Here is a tiny trained network, its code and every weight. The questions are about switching its units off for an input and a class, where a switched-off unit gives its printed mean instead of its output.

import numpy as np


def w(rows, s, z=0):
    codes = np.array(rows[::2]) - 128.0
    scale = np.full(codes.shape[1], s)
    scale[-1] = z or s
    return codes * scale


def f(y):
    return np.maximum(y, 0)


def log_softmax(a):
    a = a - a.max(-1, keepdims=True)
    return a - np.log(np.exp(a).sum(-1, keepdims=True))


def net(x, mask):
    res = np.array(x, float).reshape(1, 4) / 4 @ E
    y = f(res @ A[0][:, :-1].T + A[0][:, -1])
    res = res + np.where(mask, y, B[0][:, -1]) @ B[0][:, :-1]
    return log_softmax(res[-1] @ U[:, :-1].T + U[:, -1])


A, B = {}, {}
E = w([
[53,159,94,159],'x0',
[81,3,61,77],'x1',
[183,130,86,24],'x2',
[129,163,30,154],'x3',
],0.011)
A[0] = w([
[85,33,61,150,215],'neuron 0',
[181,38,73,104,20],'neuron 1',
[157,186,176,136,172],'neuron 2',
[102,117,209,8,253],'neuron 3',
[136,145,141,145,60],'neuron 4',
[110,130,128,100,35],'neuron 5',
[175,95,108,166,190],'neuron 6',
[148,181,105,122,234],'neuron 7',
[94,197,22,118,175],'neuron 8',
[244,93,138,73,190],'neuron 9',
[84,174,147,206,232],'neuron 10',
[159,170,148,174,53],'neuron 11',
],0.017,0.0031)
B[0] = w([
[21,56,170,96,252],'neuron 0',
[102,102,123,15,228],'neuron 1',
[150,187,159,166,227],'neuron 2',
[234,54,100,171,233],'neuron 3',
[133,132,144,141,155],'neuron 4',
[134,109,116,132,139],'neuron 5',
[98,155,144,113,163],'neuron 6',
[108,172,98,127,195],'neuron 7',
[110,159,4,161,235],'neuron 8',
[186,230,142,43,246],'neuron 9',
[86,119,198,201,253],'neuron 10',
[121,164,159,161,203],'neuron 11',
],0.029,0.014)
U = w([
[118,161,52,163,38],'0',
[132,80,127,68,251],'1',
[249,142,148,99,202],'2',
[97,87,160,173,18],'3',
[247,35,119,139,73],'4',
[161,169,178,201,133],'5',
],0.012,0.0028)

Each question gives the input, the list of numbers given to net, and the class t.
The units are the neurons (one row each of A and B). Each row of codes is followed by its name. A weight is (code - 128) times the scale printed after its matrix; where a second scale follows, it is the last column's (A, B and U).
mask holds one flag per neuron, in row order. A switched-off neuron (its flag False) gives its mean, the last column of its row in B, instead of its output. The means were averaged over made-up inputs and are rounded, as every weight is.
A unit's drop is (log p(t) with every unit on - log p(t) with that unit switched off) / (log p(t) with every unit on - log p(t) with every unit switched off).
most important unit: the unit with the biggest drop
k most important neurons: the k neurons with the biggest drops, biggest first
drop when u is switched off: that unit's drop, to one decimal
input [-6,2,-5,0], class 1: most important unit : neuron 10
input [-1,6,-7,8], class 3: 2 most important neurons : (neuron 0; neuron 9)
input [-6,5,-1,-5], class 4: 2 most important neurons : (neuron 3; neuron 2)
input [3,1,-8,8], class 3: 2 most important neurons : (neuron 10; neuron 0)
input [5,4,-1,2], class 3: 2 most important neurons : (neuron 0; neuron 9)
input [7,7,4,5], class 1: 2 most important neurons : (neuron 0; neuron 1)
input [3,-7,2,6], class 0: 2 most important neurons : (neuron 8; neuron 7)
input [5,4,4,2], class 1: 3 most important neurons : (neuron 0; neuron 1; neuron 2)
input [2,2,7,-2], class 2: 2 most important neurons : (neuron 9; neuron 3)
input [7,8,-1,2], class 1: 2 most important neurons : (neuron 0; neuron 10)
input [2,0,-5,-2], class 3: 2 most important neurons : (neuron 9; neuron 2)
input [-3,4,-3,8], class 1: 2 most important neurons : (neuron 0; neuron 10)
input [-1,4,1,-4], class 4: drop when neuron 7 is switched off : 0.1
input [1,0,-4,-8], class 4: drop when neuron 3 is switched off : 0.6
input [4,-1,3,-8], class 4: drop when neuron 10 is switched off : 0.0
input [6,5,-4,2], class 3: most important neuron : (neuron 0)
